Here is a tiny trained network, its code and every weight. The questions are about switching its units off for an input and a class, where a switched-off unit gives its printed mean instead of its output.

import numpy as np


def w(rows, s, z=0):
    codes = np.array(rows[::2]) - 128.0
    scale = np.full(codes.shape[1], s)
    scale[-1] = z or s
    return codes * scale


def f(y):
    return np.maximum(y, 0)


def log_softmax(a):
    a = a - a.max(-1, keepdims=True)
    return a - np.log(np.exp(a).sum(-1, keepdims=True))


def net(x, mask):
    res = np.array(x, float).reshape(1, 5) / 4 @ E
    y = f(res @ A[0][:, :-1].T + A[0][:, -1])
    res = res + np.where(mask, y, B[0][:, -1]) @ B[0][:, :-1]
    return log_softmax(res[-1] @ U[:, :-1].T + U[:, -1])


A, B = {}, {}
E = w([
[174,52,146],'x0',
[196,128,117],'x1',
[189,93,195],'x2',
[185,254,159],'x3',
[91,111,226],'x4',
],0.0055)
A[0] = w([
[122,179,177,68],'n1',
[122,177,96,38],'n2',
[160,171,101,246],'n3',
[122,69,160,88],'n4',
[162,192,56,180],'n5',
[93,159,132,192],'n6',
[115,162,82,87],'n7',
[125,199,141,162],'n8',
[111,93,70,254],'n9',
[127,128,130,94],'n10',
[197,166,106,104],'n11',
[247,81,83,93],'n12',
[172,191,179,105],'n13',
[104,48,158,45],'n14',
[67,145,135,109],'n15',
[112,226,99,25],'n16',
[130,223,113,104],'n17',
[81,140,103,105],'n18',
[234,141,63,113],'n19',
[47,70,5,84],'n20',
[113,209,190,85],'n21',
[131,243,117,125],'n22',
],0.014,0.0072)
B[0] = w([
[163,142,86,150],'n1',
[133,169,149,141],'n2',
[67,189,125,244],'n3',
[137,97,179,164],'n4',
[129,190,158,230],'n5',
[89,141,165,194],'n6',
[122,149,137,154],'n7',
[141,169,75,195],'n8',
[99,237,169,255],'n9',
[127,135,143,128],'n10',
[106,131,86,174],'n11',
[44,122,194,188],'n12',
[114,73,80,183],'n13',
[189,124,137,167],'n14',
[91,118,142,157],'n15',
[137,183,180,165],'n16',
[156,143,191,189],'n17',
[88,126,133,155],'n18',
[104,81,53,196],'n19',
[103,4,53,222],'n20',
[172,120,47,174],'n21',
[184,149,150,212],'n22',
],0.038,0.008)
U = w([
[87,147,67,1],'0',
[90,111,199,77],'1',
[135,80,140,70],'2',
[58,187,116,236],'3',
[1,117,109,134],'4',
],0.0075)

Each question gives the input, the list of numbers given to net, and the class t.
The units are the neurons (one row each of A and B). Each row of codes is followed by its name. A weight is (code - 128) times the scale printed after its matrix; where a second scale follows, it is the last column's (A, B and U).
mask holds one flag per neuron, in row order. A switched-off neuron (its flag False) gives its mean, the last column of its row in B, instead of its output. The means were averaged over made-up inputs and are rounded, as every weight is.
A unit's drop is (log p(t) with every unit on - log p(t) with that unit switched off) / (log p(t) with every unit on - log p(t) with every unit switched off).
The circuit of an input: a set's keep is (log p(t) with only the set's units on - log p(t) with every unit switched off) / (log p(t) with every unit on - log p(t) with every unit switched off). Starting from the 12 units with the biggest drops (on a tie, the unit counted first), units are removed one at a time, each time the one whose removal leaves the highest keep (on an exact tie, the one counted first), for as long as the keep stays at least 0.8.
units of the circuit, in order: the units of the circuit, biggest drop first
most important unit: the unit with the biggest drop
k most important neurons: the k neurons with the biggest drops, biggest first
drop of u: that unit's drop, to one decimal
input [-7,8,-6,-6,-8], class 4: most important unit	n20
input [-4,7,3,6,6], class 0: units of the circuit, in order	[n21, n9]
input [6,4,8,1,2], class 4: units of the circuit, in order	[n12, n9]
input [-3,-6,4,7,5], class 0: 2 most important neurons	[n21, n9]
input [4,5,1,8,4], class 0: units of the circuit, in order	[n9, n13, n21]
input [4,-2,-2,8,2], class 0: 3 most important neurons	[n9, n21, n13]
input [-7,-3,5,8,8], class 0: 3 most important neurons	[n21, n13, n9]
input [4,2,2,0,-4], class 4: 3 most important neurons	[n12, n19, n22]
input [-2,1,2,7,8], class 0: units of the circuit, in order	[n21, n9]
input [-2,8,6,7,4], class 0: drop of n21	0.2
input [4,6,-5,-6,-8], class 4: drop of n20	0.3
input [-8,0,-5,-6,1], class 4: drop of n20	0.7
